Below is a small trained network, with its code and all its weights. Each question gives an input and a class and asks what happens when units are switched off, that is, made to give their printed mean instead of their output.

import numpy as np


def w(rows, s, z=0):
    codes = np.array(rows[::2]) - 128.0
    scale = np.full(codes.shape[1], s)
    scale[-1] = z or s
    return codes * scale


def norm(h):
    return h / np.sqrt((h * h).mean(-1, keepdims=True) + 1e-5)


def f(y):
    return np.maximum(y, 0)


def log_softmax(a):
    a = a - a.max(-1, keepdims=True)
    return a - np.log(np.exp(a).sum(-1, keepdims=True))


def net(x, mask):
    res = np.array(x, float).reshape(1, 2) / 4 @ E
    u = 0
    for l in range(2):
        y = f(norm(res) @ A[l][:, :-1].T + A[l][:, -1])
        res = res + np.where(mask[u : u + 13], y, B[l][:, -1]) @ B[l][:, :-1]
        u += 13
    return log_softmax(norm(res)[-1] @ U[:, :-1].T + U[:, -1])


A, B = {}, {}
E = w([
[177,65,110,195,123,224,140,250,192],'x0',
[2,136,152,210,118,92,187,10,156],'x1',
],0.009)
A[0] = w([
[146,151,126,109,184,215,97,156,133,78],'0.n1',
[162,111,95,173,104,131,75,179,137,22],'0.n2',
[81,27,126,220,52,190,112,130,221,151],'0.n3',
[8,85,113,234,102,118,245,191,144,93],'0.n4',
[239,149,195,48,96,198,89,137,82,109],'0.n5',
[205,218,182,144,185,125,108,141,72,157],'0.n6',
[112,174,137,191,107,199,152,17,104,2],'0.n7',
[30,105,84,140,84,51,124,103,133,112],'0.n8',
[165,114,84,142,115,159,109,198,106,82],'0.n9',
[118,42,253,110,150,182,133,75,134,28],'0.n10',
[126,158,77,218,43,173,136,139,169,26],'0.n11',
[64,119,96,97,157,77,181,88,148,108],'0.n12',
[184,167,186,181,115,156,152,79,92,6],'0.n13',
],0.0061,0.0057)
B[0] = w([
[131,50,130,136,117,109,92,65,162,176],'0.n1',
[96,84,133,109,162,62,132,107,139,158],'0.n2',
[106,73,114,201,182,78,121,99,53,253],'0.n3',
[137,208,113,65,28,160,109,122,196,234],'0.n4',
[86,173,98,90,92,153,175,64,217,241],'0.n5',
[106,163,99,103,124,111,221,112,168,203],'0.n6',
[163,194,191,56,10,142,68,115,206,168],'0.n7',
[161,175,162,36,87,218,139,165,120,218],'0.n8',
[82,59,134,132,141,3,135,88,119,201],'0.n9',
[150,83,130,149,126,150,170,130,180,129],'0.n10',
[184,227,119,93,80,181,89,151,120,162],'0.n11',
[182,157,115,86,139,181,140,148,112,205],'0.n12',
[161,73,105,81,64,92,101,71,141,128],'0.n13',
],0.0075,0.0062)
A[1] = w([
[199,163,158,125,98,166,23,167,68,36],'1.n1',
[150,164,143,59,133,99,110,82,142,163],'1.n2',
[54,152,125,196,142,95,204,92,152,125],'1.n3',
[106,139,73,129,95,82,69,111,62,86],'1.n4',
[184,153,221,140,128,156,63,172,82,96],'1.n5',
[93,118,162,197,64,139,167,157,139,159],'1.n6',
[166,69,68,209,107,177,147,197,120,83],'1.n7',
[42,112,193,152,112,113,136,91,141,126],'1.n8',
[115,121,194,118,169,131,63,114,10,82],'1.n9',
[189,112,71,59,134,142,137,168,167,95],'1.n10',
[138,177,133,117,161,141,186,146,100,150],'1.n11',
[134,145,177,83,185,217,168,146,112,123],'1.n12',
[156,129,113,80,136,205,65,145,24,1],'1.n13',
],0.013,0.0087)
B[1] = w([
[227,4,9,204,250,75,60,244,177,131],'1.n1',
[98,82,189,166,187,103,153,133,91,248],'1.n2',
[219,87,78,137,155,173,40,206,120,170],'1.n3',
[172,67,73,179,133,173,106,193,203,142],'1.n4',
[175,61,26,158,160,105,112,165,184,130],'1.n5',
[99,133,190,54,137,91,164,86,99,171],'1.n6',
[85,109,181,133,202,50,172,81,72,177],'1.n7',
[157,177,56,122,76,157,146,177,182,168],'1.n8',
[51,12,224,144,231,32,198,105,48,138],'1.n9',
[124,221,117,126,37,198,99,109,139,196],'1.n10',
[158,57,92,165,107,121,113,175,156,164],'1.n11',
[149,136,43,150,91,150,68,112,168,152],'1.n12',
[129,182,98,67,85,164,176,87,131,131],'1.n13',
],0.011,0.015)
U = w([
[108,237,169,38,12,183,212,52,172,170],'0',
[83,5,212,140,223,11,234,70,38,181],'1',
[227,53,29,193,110,173,79,199,211,184],'2',
[65,186,141,168,230,189,52,143,80,5],'3',
[52,178,156,165,241,201,45,141,97,5],'4',
[33,172,157,151,214,182,37,177,85,5],'5',
[42,189,141,157,223,186,25,163,68,5],'6',
[57,174,145,160,215,183,51,151,86,5],'7',
],0.017,0.013)

Each question gives the input, the list of numbers given to net, and the class t.
The units are the neurons (one row each of A and B). Each row of codes is followed by its name. A weight is (code - 128) times the scale printed after its matrix; where a second scale follows, it is the last column's (A, B and U).
mask holds one flag per neuron, layer by layer. A switched-off neuron (its flag False) gives its mean, the last column of its row in B, instead of its output. The means were averaged over made-up inputs and are rounded, as every weight is.
A unit's drop is (log p(t) with every unit on - log p(t) with that unit switched off) / (log p(t) with every unit on - log p(t) with every unit switched off).
unit that matters most: the unit with the biggest drop
k most important neurons: the k neurons with the biggest drops, biggest first
top k neurons in layer l: the k neurons of layer l with the biggest drops, biggest first
drop of u: that unit's drop, to one decimal
input [8,7], class 1: 2 most important neurons => 1.n7, 0.n5
input [-2,-3], class 2: 3 most important neurons => 0.n6, 1.n3, 0.n4
input [-1,3], class 2: 2 most important neurons => 0.n8, 0.n5
input [-6,6], class 0: unit that matters most => 0.n3
input [1,2], class 2: 2 most important neurons => 1.n1, 0.n5
input [6,5], class 1: 2 most important neurons => 0.n3, 0.n5
input [3,3], class 2: top 4 neurons in layer 0 => 0.n4, 0.n5, 0.n6, 0.n3
input [5,2], class 1: 2 most important neurons => 0.n3, 1.n7
input [-3,1], class 2: top 2 neurons in layer 0 => 0.n8, 0.n9
input [6,-7], class 0: 2 most important neurons => 1.n10, 1.n2
input [2,2], class 2: 3 most important neurons => 0.n4, 0.n5, 1.n1
input [5,-5], class 0: 3 most important neurons => 1.n10, 1.n2, 0.n5
input [4,7], class 0: 2 most important neurons => 0.n4, 1.n6
input [5,-6], class 0: unit that matters most => 1.n10
input [0,0], class 2: drop of 0.n5 => 0.0
input [7,-5], class 1: drop of 1.n7 => 1.3
input [2,6], class 0: drop of 0.n4 => 0.2
